Each row has a name. Each piece below is followed by the name of the row it came from. Each question is about the rows just above it.

lofid: [164  76 133  98  92 167 127 104 100  88  83 133 117 100]
Tav: [183  88  98 110  71 155  93 125 130  92 115 111 138 104]
Pinu: [182 145  82  89 105 110 134 193 169 136 148 108 143  97]
ziso: [144 157  95 143 146  78 156 138 148 143 164 163 148 111]
Sugo: [ 82  89 105 110 134 192 169 136  90 140 121 170 179 142]
ded: [ 90 176 173 191 115 132 121 161  72 153  97 138  78 121]
bul: [152 116 114 150 127 135 163 184  97 143 119 151 119 108]
Femiz: [ 93 124 143 135 111 141 129 103  97 144 127 130  93  67]
[ 82  89 105 110 134 193 169 136]  Pinu
Where do [ 93 125] appear?  Tav

bul: [123 104 121 152 145  99 153 134 115 128 104]
ded: [ 99 153 121 134 123 152 104 145 149 131 136]
Sugo: [132 160 191 116 144 154 105 111 167 140 151]
lofid: [144 191 116 132 160 122 139 131 141 130 126]
dem: [162 109 118 143 142 104 170 128 107  89 113]
[132 160 191 116 144]  Sugo
[143 142 104 170]  dem
[152 104 145]  ded
[123 104 121 152 145  99 153 134] is in which row?  bul

dem: [151  63 159 156 135  65 117]
bul: [138 102 140 139 131 101 124]
Sugo: [151  63 159 156 135  65 120]
Femiz: [151  63 159 156 135  65 108]
[151  63 159 156 135  65 108]  Femiz
[135  65 120]  Sugo
[159 156 135  65 108] is in which row?  Femiz

mipaf: [ 62 145 155  74 187  91]
Femiz: [149 176 124 178  83  67]
Ton: [176 149 117 137 187 137]
Tav: [156 108 147 114  81 138]
vav: [ 84 152  84  64 102 150]
lofid: [ 82 138 169 162 137  97]
Pinu: [183 122 161 123 173 198]
[ 81 138] is in which row?  Tav
[84 64]  vav
[149 176 124 178  83]  Femiz
The row with [149 176] is  Femiz
The row with [162 137] is  lofid

Ton: [ 99 207 140 153]
Femiz: [141 139  99 111]
Pinu: [172 182 113 157]
bul: [172 182 107 140]
dem: [ 99 139 141 113]
Sugo: [ 88 137  96 150]
Tav: [ 88 137 104 119]
lofid: [ 89 151 106 185]
[ 99 111]  Femiz
[104 119]  Tav
[ 96 150]  Sugo
[207 140 153]  Ton
[ 99 139 141]  dem
[172 182 107 140]  bul

Ton: [122 127 118 143 132 132 128 108 112 133 124 151 169 123 121 108 122 136
 154 126 135 121 118 104 122]
lofid: [123 132 125 118  94 142 130 125 135 126 138 120 127 132 136 124 122 107
 109 146 144 111 152 135 145]
Pinu: [ 88 113 128 159 108 151 134 125 134 122 137 136 119 118 138 119 146 134
 119 139 134 146 150 128 127]
Tav: [ 98 134 138 127 138 140 130 145 137 144 133 145 167 134 130 126 120 118
 127 144 123 135 134 107 118]
Sugo: [123 119 148 113 109 125 116  65 137 109 114 105 141  90 108 151 118  92
 130 153 140 128 163 127 172]
vav: [147 135 132 142 131 111 119 149 137 122 134 113 136 128  92 124 122 127
 118 143 132 134 125 144 138]
Femiz: [ 81 144 117 127 128 149 128 111 134 122  92 113 136 137 119 124 117 160
 126  97 143 152 149 154 141]
mipaf: [147 163 128 121 143 141 150 126 105 128 125  62 129 152 132 141 164  93
  91 100 139 160 114 131 112]
bul: [128 118 146 119 119 118 132 144 113 118 133 121 120 129 128 138 120 121
 122 109 139 119 118 137 121]
dem: [112 102  87 134 142 150 145 136  85 142  95 120 185 126  93  82 148 157
 144 145 152 158 152 145 142]
ziso: [137 143 120 115 122  97 132 119 114 152 132 105 120 130 121 142 109 118
 128 121 123 149 160 122 140]
Which row holds [122 127 118 143 132 134]?  vav
[149 128 111 134 122  92 113 136 137 119]  Femiz
[118 132 144 113 118 133 121 120 129 128 138 120]  bul
The row with [142 109 118 128 121] is  ziso

